Each row has a name. After each piece below comes the name of the row it's from, unless a question asks for something else. Each question is about the rows just above it.

[-7.57  0.09  2.39 -2.58  0.83  2.47 -5.70  1.73 -5.77] : gitil
[-6.77  1.33  2.81 -2.26  2.29  1.33 -5.41  0.86 -5.64] : Tetu
[-5.34 -0.25  3.81  0.81  3.51  2.19 -3.16 -0.11 -3.04] : Gized
[-8.69  1.08  2.26 -3.72  3.04  1.63 -8.76  0.05 -7.45] : Bageb
[-6.06  1.00  2.98 -1.36  1.45  1.60 -3.79  1.36 -4.49] : foni
[-3.61  1.55  4.53  1.84  4.59  0.59 -1.07 -0.61 -1.88] : filug
[ 1.36 -5.41  2.30 -2.50  0.89  3.52 -6.73  1.46 -5.93] : rab
[-7.33 -0.79  3.02 -1.24  2.80  2.98 -6.11  0.25 -4.98] : dom
What are the next 2 entries after [ 1.33 -5.41]? => [ 0.86 -5.64]
Put [-3.04 -0.11 -3.16  2.19  3.51  0.81  3.81 -0.25 -5.34] back in order: which row is it? => Gized

[-1.60 -5.02 -3.46 -5.42  2.40 -2.78 -0.95 -5.45 -1.00  3.62]  foni
[-5.42 -5.44 -5.02 -0.95 -3.46  6.79 -0.62  4.05 -6.57 -0.66]  Bageb
[-1.60 -5.02 -0.95 -1.01 -5.45  2.40 -5.42 -2.78  3.62 -3.46]  Koput
[-0.95 -5.42 -5.02  6.79 -0.62 -3.46 -0.67  4.05 -6.57 -5.44]  kad
Which row holds these entries in another order? [ 3.62 -1.00 -5.45 -0.95 -2.78  2.40 -5.42 -3.46 -5.02 -1.60] => foni
[-6.57  4.05  6.79 -0.66 -5.02 -0.95 -5.42 -3.46 -0.62 -5.44] is which row reordered? => Bageb
Which row holds these entries in another order? [ 3.62 -1.01 -5.45 -5.42 -5.02 -2.78 -0.95 -3.46  2.40 -1.60] => Koput
The next 2 entries after [-3.46 -5.42]: => [ 2.40 -2.78]
Which row holds these entries in another order? [-5.45 -5.42 -5.02 -3.46 -2.78 -1.60 -1.01 -0.95  2.40  3.62] => Koput
Give the next 2 entries after [-5.02 -0.95 -3.46]. => [ 6.79 -0.62]

[-1.09 -0.95  1.09 -4.53 -1.22  2.58 -0.09  0.61 -6.17  1.21  1.33 -8.35
 -2.64 -0.94 -2.75  3.08  1.29  1.76 -0.36 -0.95  0.83 -1.61 -2.53 -2.81
 -1.70 -4.59 -4.73 -1.52  0.55  1.57  2.95 -1.10 -0.71 -5.67 -2.33  2.97
  0.57  6.01 -2.70 -1.91 -2.23 -2.21 -2.35 -3.23 -3.81 -0.72 -0.47 -2.83
  2.92] : dom
[-1.29 -1.28  1.06 -4.55 -0.46  2.25 -0.09  1.14 -6.32  2.04  1.46 -8.51
 -3.05 -0.67 -2.40  2.25  2.28  0.87 -0.51 -1.07  1.90 -2.41 -2.50 -2.28
 -0.79 -4.99 -5.17 -1.75  0.46  1.10  2.88 -0.20 -0.59 -4.65 -0.80  4.07
  0.00  5.88 -2.62 -1.69 -2.41 -2.45 -2.68 -3.77 -4.64 -1.11 -0.97 -3.81
  2.97] : Tetu
[-1.31 -1.46  0.86 -4.72 -0.40  2.05 -0.16  1.34 -6.89  2.30  1.83 -8.73
 -3.28 -0.53 -2.16  1.60  2.60  0.99 -0.55 -1.24  2.23 -2.54 -2.38 -2.07
 -0.48 -5.11 -5.43 -1.70  0.46  0.90  2.81  0.40 -0.73 -4.31 -0.24  4.38
 -0.11  5.78 -2.61 -1.93 -2.50 -2.47 -2.61 -3.90 -5.01 -1.44 -1.21 -4.49
  2.93] : gitil
[-1.09 -1.09  0.94 -4.86 -0.77  2.33  0.01  0.76 -6.51  1.74  1.56 -8.45
 -3.12 -0.86 -2.50  2.48  1.77  1.34 -0.54 -1.02  1.67 -2.28 -2.63 -2.48
 -1.04 -4.74 -4.95 -1.64  0.52  1.35  2.76 -0.24 -0.82 -4.89 -1.51  3.77
  0.00  5.82 -2.77 -1.88 -2.41 -2.21 -2.69 -3.54 -4.53 -1.13 -0.84 -3.51
  2.84] : Bageb
[-1.40 -2.25  1.33 -4.81  0.76  1.61 -0.13  2.15 -7.44  3.70  2.17 -8.65
 -3.88 -0.19 -1.49 -0.06  4.32 -0.52 -0.59 -1.45  3.79 -4.26 -2.37 -1.28
  1.07 -6.03 -6.70 -1.92 -0.10  0.04  2.44  1.93 -0.81 -2.85  2.31  6.37
 -0.99  5.20 -2.90 -1.84 -2.65 -2.84 -3.34 -4.52 -6.59 -2.11 -1.95 -6.19
  3.14] : foni
[-1.43 -1.83  1.09 -4.74  0.22  1.68 -0.16  1.63 -7.10  3.05  1.86 -8.62
 -3.55 -0.29 -1.82  0.75  3.56  0.13 -0.63 -1.19  3.12 -3.58 -2.46 -1.80
  0.27 -5.55 -6.06 -1.84  0.09  0.48  2.61  1.20 -0.65 -3.62  0.98  5.68
 -0.44  5.48 -2.69 -2.09 -2.49 -2.73 -3.08 -4.02 -5.70 -1.85 -1.58 -5.31
  3.17] : filug
[-1.04 -0.70  1.03 -4.70 -1.50  2.64  0.07  0.25 -6.04  0.83  1.32 -8.58
 -2.66 -0.95 -2.85  3.65  0.99  2.02 -0.37 -0.99  0.60 -1.36 -2.70 -3.01
 -1.91 -4.32 -4.45 -1.58  0.62  1.68  2.86 -1.18 -1.02 -5.90 -3.02  2.78
  0.68  6.03 -2.73 -1.92 -2.21 -1.97 -2.30 -3.30 -3.50 -0.63 -0.29 -2.41
  2.83] : Ponu
[-1.73 -2.48  1.29 -4.89  1.18  1.17 -0.29  2.67 -7.61  4.16  2.24 -8.56
 -4.09 -0.01 -1.36 -0.58  4.94 -1.01 -0.54 -1.02  4.22 -4.84 -2.43 -1.21
  1.49 -6.24 -6.83 -2.17 -0.09 -0.01  2.40  2.47 -0.70 -2.41  3.37  6.98
 -1.06  5.19 -2.77 -1.74 -2.76 -3.07 -3.46 -4.53 -6.77 -2.38 -2.44 -6.80
  3.10] : rab
[-1.07 -0.97  0.96 -4.52 -0.93  2.63 -0.18  0.74 -6.37  1.31  1.34 -8.60
 -2.96 -0.93 -2.62  2.84  1.56  1.53 -0.45 -1.10  1.22 -1.82 -2.60 -2.49
 -1.30 -4.73 -4.86 -1.77  0.47  1.44  2.94 -0.70 -0.87 -5.35 -2.10  3.50
  0.41  5.88 -2.66 -1.91 -2.36 -2.14 -2.50 -3.51 -4.11 -0.91 -0.61 -3.34
  2.97] : kad
[-1.33 -2.06  1.26 -4.94  0.50  1.62 -0.32  1.81 -7.17  3.14  2.07 -8.64
 -3.76 -0.34 -1.58  0.63  3.88 -0.08 -0.59 -1.43  3.53 -3.91 -2.30 -1.51
  0.54 -5.75 -6.34 -1.93  0.01  0.57  2.48  1.62 -0.71 -3.21  1.61  5.87
 -0.71 -2.41  5.88 -2.68 -3.77 -2.45 -1.69 -2.62 -4.64 -1.94 -1.79 -5.61
  3.03] : vude
[-1.37 -1.65  1.06 -4.77  0.03  1.88 -0.35  1.75 -6.85  2.57  1.74 -8.66
 -3.17 -0.35 -1.97  1.32  2.85  0.62 -0.46 -1.17  2.57 -3.26 -2.42 -2.02
 -0.20 -5.23 -5.73 -1.78  0.20  0.77  2.62  0.67 -0.71 -4.13  0.22  4.89
 -0.45  5.34 -2.71 -1.89 -2.60 -2.52 -2.89 -4.08 -5.43 -1.56 -1.47 -4.88
  3.01] : Koput
Give the next 2 entries after [ 5.88 -2.62 -1.69 -2.41 -2.45 -2.68 -3.77 -4.64]. => [-1.11 -0.97]
Give the next 2 entries after [ 1.26 -4.94  0.50  1.62 -0.32  1.81 -7.17]. => [3.14 2.07]
asked: [-1.09 -1.09  0.94 -4.86 -0.77  2.33  0.01  0.76 -6.51  1.74  1.56 -8.45
 -3.12 -0.86 -2.50  2.48  1.77  1.34 -0.54 -1.02  1.67 -2.28 -2.63 -2.48
 -1.04 -4.74 -4.95 -1.64  0.52  1.35  2.76 -0.24 -0.82 -4.89 -1.51  3.77
  0.00  5.82 -2.77 -1.88 -2.41 -2.21 -2.69 -3.54 -4.53 -1.13 -0.84 -3.51
  2.84] => Bageb
Give the next 2 entries after [-1.80  0.27 -5.55 -6.06 -1.84  0.09  0.48]. => [2.61 1.20]

[ 1.71  5.66  3.71  2.15  4.04  5.72 -0.41  0.14 -3.61  2.81] -> filug
[-3.61 -0.41  0.14  2.15  1.71  3.71  4.04  5.66  2.81 -3.03] -> Tetu
[ 1.14 -2.31  0.55  2.36 -0.76  0.65  7.17 -0.66 -0.71 -0.74] -> Gized
[ 0.74  3.88  1.62 -2.56  0.82 -0.55 -0.54  0.39 -3.61 -3.03] -> vude
[-3.61 -0.41  0.14  2.15  1.71  3.71  4.04  5.66  2.81  5.73] -> rab
Give the next 2 entries after [4.04 5.72]. => [-0.41  0.14]
The next 2 entries after [3.71 2.15 4.04]: => [ 5.72 -0.41]
[-0.71 -2.31 -0.74 -0.76  0.55  2.36  1.14  7.17  0.65 -0.66] is which row reordered? => Gized
Put [-3.61 -0.41  0.14  1.71  2.15  2.81  3.71  4.04  5.66  5.73] back in order: which row is it? => rab
What are the next 2 entries after [-2.56  0.82 -0.55 -0.54  0.39]? => [-3.61 -3.03]

